Below are the code and all the weights of a small trained network. Each question names an input and a class and asks about switching units off, where a switched-off unit gives its printed mean instead of its output.

import numpy as np


def w(rows, s, z=0):
    codes = np.array(rows[::2]) - 128.0
    scale = np.full(codes.shape[1], s)
    scale[-1] = z or s
    return codes * scale


def f(y):
    return np.maximum(y, 0)


def log_softmax(a):
    a = a - a.max(-1, keepdims=True)
    return a - np.log(np.exp(a).sum(-1, keepdims=True))


def net(x, mask):
    res = np.array(x, float).reshape(1, 4) / 4 @ E
    y = f(res @ A[0][:, :-1].T + A[0][:, -1])
    res = res + np.where(mask, y, B[0][:, -1]) @ B[0][:, :-1]
    return log_softmax(res[-1] @ U[:, :-1].T + U[:, -1])


A, B = {}, {}
E = w([
[133,141,187,164,32,57,244],'x0',
[161,249,113,177,208,130,170],'x1',
[164,136,74,147,40,238,134],'x2',
[90,143,148,89,116,161,158],'x3',
],0.011)
A[0] = w([
[123,142,110,75,126,81,105,95],'neuron 0',
[129,89,99,129,97,142,106,121],'neuron 1',
[130,208,96,162,161,166,133,34],'neuron 2',
[131,122,93,70,246,173,82,98],'neuron 3',
[145,47,54,89,95,203,95,145],'neuron 4',
[125,115,108,164,109,126,87,130],'neuron 5',
[152,176,83,150,81,147,157,220],'neuron 6',
[105,89,94,143,101,176,89,151],'neuron 7',
[163,153,204,146,139,72,166,115],'neuron 8',
[109,83,142,76,193,82,141,122],'neuron 9',
[98,78,170,118,100,101,108,49],'neuron 10',
[176,135,84,158,86,199,173,70],'neuron 11',
[191,76,126,72,138,181,118,118],'neuron 12',
[84,23,140,99,72,83,93,141],'neuron 13',
[157,101,151,150,73,109,199,137],'neuron 14',
[137,204,106,155,147,160,126,183],'neuron 15',
[139,203,166,161,160,64,223,106],'neuron 16',
[169,100,154,140,75,129,176,188],'neuron 17',
[149,133,190,156,27,103,149,11],'neuron 18',
[167,92,131,129,96,109,190,90],'neuron 19',
],0.011)
B[0] = w([
[185,98,104,75,137,168,115,145],'neuron 0',
[127,102,128,124,102,124,145,168],'neuron 1',
[185,101,209,68,177,132,61,176],'neuron 2',
[150,196,143,146,159,63,110,245],'neuron 3',
[121,62,99,130,107,190,162,237],'neuron 4',
[128,125,126,127,135,162,132,154],'neuron 5',
[190,72,184,27,130,125,79,249],'neuron 6',
[113,62,131,140,104,180,142,198],'neuron 7',
[97,88,91,156,80,175,149,213],'neuron 8',
[176,172,151,97,163,101,64,198],'neuron 9',
[91,194,108,174,146,75,152,167],'neuron 10',
[163,254,147,134,169,58,119,189],'neuron 11',
[120,82,110,114,134,155,135,177],'neuron 12',
[167,222,163,95,198,88,95,254],'neuron 13',
[133,186,122,129,164,84,113,233],'neuron 14',
[114,178,117,175,160,85,132,232],'neuron 15',
[64,95,80,173,53,161,183,252],'neuron 16',
[54,203,94,157,127,107,187,237],'neuron 17',
[216,103,187,43,184,178,24,189],'neuron 18',
[172,140,124,104,156,104,101,180],'neuron 19',
],0.0099,0.012)
U = w([
[170,123,209,71,176,120,70,234],'0',
[108,237,135,175,171,61,147,7],'1',
[59,1,65,179,82,183,199,148],'2',
],0.01,0.0016)

Each question gives the input, the list of numbers given to net, and the class t.
The units are the neurons (one row each of A and B). Each row of codes is followed by its name. A weight is (code - 128) times the scale printed after its matrix; where a second scale follows, it is the last column's (A, B and U).
mask holds one flag per neuron, in row order. A switched-off neuron (its flag False) gives its mean, the last column of its row in B, instead of its output. The means were averaged over made-up inputs and are rounded, as every weight is.
A unit's drop is (log p(t) with every unit on - log p(t) with that unit switched off) / (log p(t) with every unit on - log p(t) with every unit switched off).
The circuit of an input: a set's keep is (log p(t) with only the set's units on - log p(t) with every unit switched off) / (log p(t) with every unit on - log p(t) with every unit switched off). Starting from the 12 units with the biggest drops (on a tie, the unit counted first), units are removed one at a time, each time the one whose removal leaves the highest keep (on an exact tie, the one counted first), for as long as the keep stays at least 0.8.
units of the circuit, in order: the units of the circuit, biggest drop first
unit that matters most: the unit with the biggest drop
top k neurons: the k neurons with the biggest drops, biggest first
drop of u: that unit's drop, to one decimal
input [-1,3,6,-6], class 0: units of the circuit, in order => [neuron 6]
input [8,-3,2,2], class 0: top 2 neurons => [neuron 18; neuron 6]
input [6,-8,-1,-3], class 1: top 4 neurons => [neuron 17; neuron 10; neuron 6; neuron 14]
input [7,-7,-1,-2], class 1: top 2 neurons => [neuron 17; neuron 10]
input [8,3,-6,1], class 2: top 2 neurons => [neuron 16; neuron 8]
input [-4,8,4,2], class 0: top 2 neurons => [neuron 2; neuron 6]
input [4,-2,3,-5], class 0: top 4 neurons => [neuron 18; neuron 6; neuron 15; neuron 16]
input [-5,6,1,2], class 0: top 2 neurons => [neuron 2; neuron 17]
input [6,-7,-2,-3], class 1: top 2 neurons => [neuron 17; neuron 10]
input [2,-6,-4,4], class 1: top 2 neurons => [neuron 6; neuron 10]
input [4,5,-2,6], class 2: drop of neuron 16 => 0.2
input [-3,0,1,7], class 2: drop of neuron 6 => 0.1
input [2,-6,-3,8], class 1: drop of neuron 4 => 0.0
input [-1,-6,5,7], class 2: unit that matters most => neuron 4
